Below is a small trained network, with its code and all its weights. Each question gives an input and a class and asks what happens when units are switched off, that is, made to give their printed mean instead of their output.

import numpy as np


def w(rows, s, z=0):
    codes = np.array(rows[::2]) - 128.0
    scale = np.full(codes.shape[1], s)
    scale[-1] = z or s
    return codes * scale


def f(y):
    return np.maximum(y, 0)


def log_softmax(a):
    a = a - a.max(-1, keepdims=True)
    return a - np.log(np.exp(a).sum(-1, keepdims=True))


def net(x, mask):
    res = np.array(x, float).reshape(1, 4) / 4 @ E
    y = f(res @ A[0][:, :-1].T + A[0][:, -1])
    res = res + np.where(mask, y, B[0][:, -1]) @ B[0][:, :-1]
    return log_softmax(res[-1] @ U[:, :-1].T + U[:, -1])


A, B = {}, {}
E = w([
[238,176,219,211,142,157,122,193,138],'x0',
[123,148,196,104,218,73,213,123,149],'x1',
[119,125,128,116,122,131,150,153,112],'x2',
[164,55,119,148,246,135,149,120,37],'x3',
],0.013)
A[0] = w([
[100,151,173,122,7,144,135,173,216,253],'N0',
[182,159,104,230,180,145,131,144,109,100],'N1',
[64,167,176,105,194,1,194,72,149,123],'N2',
[162,173,154,213,87,196,131,142,138,126],'N3',
[214,180,194,172,163,100,197,173,141,108],'N4',
[132,193,200,174,132,122,139,138,105,120],'N5',
[130,101,33,118,102,108,85,172,106,180],'N6',
[154,182,178,166,112,213,56,185,124,129],'N7',
[138,168,195,124,207,39,137,181,186,85],'N8',
[154,96,109,172,165,192,100,158,84,163],'N9',
[116,137,72,66,98,93,234,96,207,193],'N10',
[152,221,207,122,190,120,197,158,162,71],'N11',
[154,43,133,98,213,110,127,88,25,161],'N12',
[146,18,179,137,198,153,162,174,127,121],'N13',
],0.0087,0.005)
B[0] = w([
[92,103,172,122,129,59,99,198,242,248],'N0',
[158,175,54,114,115,161,147,94,50,196],'N1',
[124,207,173,184,227,88,195,183,212,241],'N2',
[173,92,58,162,159,90,145,224,121,206],'N3',
[188,102,72,96,46,152,126,61,177,246],'N4',
[117,44,96,140,133,196,157,110,164,195],'N5',
[121,91,106,112,116,191,84,64,157,185],'N6',
[186,119,29,194,162,129,124,254,156,214],'N7',
[70,90,134,101,107,73,47,73,166,219],'N8',
[71,123,31,128,140,167,127,72,29,189],'N9',
[90,194,144,78,111,84,68,159,133,211],'N10',
[52,123,109,94,22,144,117,58,229,230],'N11',
[116,53,33,207,215,123,193,124,147,237],'N12',
[198,119,87,186,129,155,132,164,117,205],'N13',
],0.008,0.015)
U = w([
[122,115,124,26,28,95,36,77,161,239],'0',
[177,116,112,165,197,55,178,210,145,140],'1',
[84,23,102,118,103,163,171,4,104,176],'2',
[239,155,101,102,149,189,143,134,3,6],'3',
[66,255,249,104,129,70,155,130,124,108],'4',
],0.0084,0.0023)

Each question gives the input, the list of numbers given to net, and the class t.
The units are the neurons (one row each of A and B). Each row of codes is followed by its name. A weight is (code - 128) times the scale printed after its matrix; where a second scale follows, it is the last column's (A, B and U).
mask holds one flag per neuron, in row order. A switched-off neuron (its flag False) gives its mean, the last column of its row in B, instead of its output. The means were averaged over made-up inputs and are rounded, as every weight is.
A unit's drop is (log p(t) with every unit on - log p(t) with that unit switched off) / (log p(t) with every unit on - log p(t) with every unit switched off).
The circuit of an input: a set's keep is (log p(t) with only the set's units on - log p(t) with every unit switched off) / (log p(t) with every unit on - log p(t) with every unit switched off). Starting from the 12 units with the biggest drops (on a tie, the unit counted first), units are removed one at a time, each time the one whose removal leaves the highest keep (on an exact tie, the one counted first), for as long as the keep stays at least 0.8.
circuit, biggest first: the units of the circuit, biggest drop first
most important unit: the unit with the biggest drop
top k neurons: the k neurons with the biggest drops, biggest first
drop of u: that unit's drop, to one decimal
input [3,-8,-2,0], class 1: circuit, biggest first => [N7]
input [2,-2,7,1], class 3: circuit, biggest first => [N2; N0; N11]
input [1,4,0,2], class 2: circuit, biggest first => [N7; N0]
input [1,0,8,7], class 3: top 2 neurons => [N11; N13]
input [1,8,-4,-1], class 0: top 3 neurons => [N11; N4; N8]
input [7,1,-2,-7], class 0: top 4 neurons => [N11; N2; N4; N12]
input [1,0,1,-7], class 1: top 3 neurons => [N4; N11; N8]
input [2,-4,-4,1], class 3: top 2 neurons => [N2; N0]
input [-8,1,-5,3], class 1: top 2 neurons => [N11; N2]
input [5,-8,4,1], class 3: top 2 neurons => [N2; N9]
input [-5,2,0,0], class 4: top 2 neurons => [N7; N3]
input [6,8,6,0], class 0: top 2 neurons => [N11; N8]
input [3,1,7,-6], class 0: drop of N12 => 0.7
input [-3,1,8,-5], class 4: most important unit => N4
input [-1,1,7,-8], class 4: drop of N4 => 0.3
input [6,-7,-3,-7], class 1: drop of N0 => 0.0
